Below are the code and all the weights of a small trained network. Each question names an input and a class and asks about switching units off, where a switched-off unit gives its printed mean instead of its output.

import numpy as np


def w(rows, s, z=0):
    codes = np.array(rows[::2]) - 128.0
    scale = np.full(codes.shape[1], s)
    scale[-1] = z or s
    return codes * scale


def f(y):
    return y / 2 * (1 + np.tanh(0.7978845608 * (y + 0.044715 * y**3)))


def log_softmax(a):
    a = a - a.max(-1, keepdims=True)
    return a - np.log(np.exp(a).sum(-1, keepdims=True))


def net(x, mask):
    res = np.array(x, float).reshape(1, 6) / 4 @ E
    y = f(res @ A[0][:, :-1].T + A[0][:, -1])
    res = res + np.where(mask, y, B[0][:, -1]) @ B[0][:, :-1]
    return log_softmax(res[-1] @ U[:, :-1].T + U[:, -1])


A, B = {}, {}
E = w([
[223,147,200,16,55,209],'x0',
[136,134,122,134,120,129],'x1',
[120,117,132,113,135,127],'x2',
[49,4,139,166,75,249],'x3',
[129,123,125,120,125,124],'x4',
[162,45,21,92,16,62],'x5',
],0.0048)
A[0] = w([
[212,121,185,53,95,188,100],'n1',
[156,171,201,195,189,205,253],'n2',
[189,138,175,33,91,197,97],'n3',
[187,125,189,46,87,163,88],'n4',
[94,195,215,168,183,157,88],'n5',
[99,190,192,155,199,169,75],'n6',
[194,238,87,40,188,33,91],'n7',
[175,140,178,37,89,174,88],'n8',
[64,50,138,147,89,255,120],'n9',
[184,69,20,130,10,23,102],'n10',
[36,126,77,207,170,68,93],'n11',
[101,189,197,152,187,162,56],'n12',
[111,66,76,90,98,143,122],'n13',
[225,212,105,84,185,26,124],'n14',
[128,170,209,172,195,162,71],'n15',
[24,116,76,209,181,109,157],'n16',
[202,83,25,113,19,72,140],'n17',
[46,102,86,200,190,33,78],'n18',
[47,20,161,159,98,225,67],'n19',
[161,158,165,40,79,173,77],'n20',
[122,77,112,178,56,226,223],'n21',
],0.0052,0.0066)
B[0] = w([
[206,48,57,201,191,96,153],'n1',
[100,124,92,21,171,61,254],'n2',
[212,56,42,220,189,86,153],'n3',
[216,59,42,239,201,155,143],'n4',
[73,63,212,79,187,204,144],'n5',
[95,46,217,105,165,206,136],'n6',
[77,110,237,232,49,58,174],'n7',
[208,40,79,223,191,113,143],'n8',
[146,180,219,181,41,1,164],'n9',
[58,34,245,63,209,222,170],'n10',
[229,54,64,221,204,169,149],'n11',
[61,30,235,157,144,241,127],'n12',
[71,139,200,91,138,106,135],'n13',
[101,145,246,171,54,70,186],'n14',
[77,30,212,120,163,194,133],'n15',
[204,103,76,148,175,73,179],'n16',
[65,76,206,50,192,195,179],'n17',
[211,18,87,247,197,140,149],'n18',
[132,146,245,250,23,71,146],'n19',
[228,23,87,253,187,164,135],'n20',
[141,159,145,66,143,32,210],'n21',
],0.0062,0.0064)
U = w([
[217,57,35,233,201,143,63],'0',
[121,161,104,54,132,90,254],'1',
[121,148,98,62,124,97,242],'2',
[110,171,218,193,34,63,34],'3',
[56,64,180,36,179,230,2],'4',
[141,164,75,60,118,105,224],'5',
[107,244,2,113,46,219,2],'6',
],0.0079,0.0069)

Each question gives the input, the list of numbers given to net, and the class t.
The units are the neurons (one row each of A and B). Each row of codes is followed by its name. A weight is (code - 128) times the scale printed after its matrix; where a second scale follows, it is the last column's (A, B and U).
mask holds one flag per neuron, in row order. A switched-off neuron (its flag False) gives its mean, the last column of its row in B, instead of its output. The means were averaged over made-up inputs and are rounded, as every weight is.
A unit's drop is (log p(t) with every unit on - log p(t) with that unit switched off) / (log p(t) with every unit on - log p(t) with every unit switched off).
The circuit of an input: a set's keep is (log p(t) with only the set's units on - log p(t) with every unit switched off) / (log p(t) with every unit on - log p(t) with every unit switched off). Starting from the 12 units with the biggest drops (on a tie, the unit counted first), units are removed one at a time, each time the one whose removal leaves the highest keep (on an exact tie, the one counted first), for as long as the keep stays at least 0.8.
units of the circuit, in order: the units of the circuit, biggest drop first
top k neurons: the k neurons with the biggest drops, biggest first
drop when u is switched off: that unit's drop, to one decimal
input [4,1,6,0,-8,8], class 4: top neuron -> n10
input [-6,-6,-5,-5,-1,-7], class 4: units of the circuit, in order -> n5, n6
input [-8,-8,-5,-6,3,0], class 0: top 2 neurons -> n18, n11
input [6,5,3,-8,8,0], class 3: top 2 neurons -> n7, n14
input [-8,4,-1,-7,-7,-3], class 0: top 2 neurons -> n18, n11
input [4,4,7,-3,3,8], class 4: top 2 neurons -> n10, n17
input [-8,6,-1,-3,-8,5], class 0: top 2 neurons -> n18, n11
input [4,-1,-7,-8,-3,-8], class 3: top 4 neurons -> n7, n14, n17, n10
input [-4,-2,3,6,-6,4], class 3: top 2 neurons -> n19, n9
input [-8,-4,0,-7,-5,4], class 0: top 2 neurons -> n18, n11
input [-3,1,-2,-8,-4,4], class 3: top 2 neurons -> n7, n14
input [-3,0,-4,3,3,7], class 4: top 2 neurons -> n10, n17
input [-7,-1,3,8,-1,4], class 3: top 2 neurons -> n19, n9
input [-8,-2,1,5,7,-3], class 0: units of the circuit, in order -> n11
input [4,-4,-6,7,-5,-2], class 3: top 2 neurons -> n9, n19
input [6,-3,-3,-3,-7,-7], class 4: drop when n17 is switched off -> -0.2
input [4,-6,-7,-8,3,5], class 3: drop when n2 is switched off -> 0.1
input [-2,-4,1,-5,1,-6], class 4: drop when n12 is switched off -> 0.3
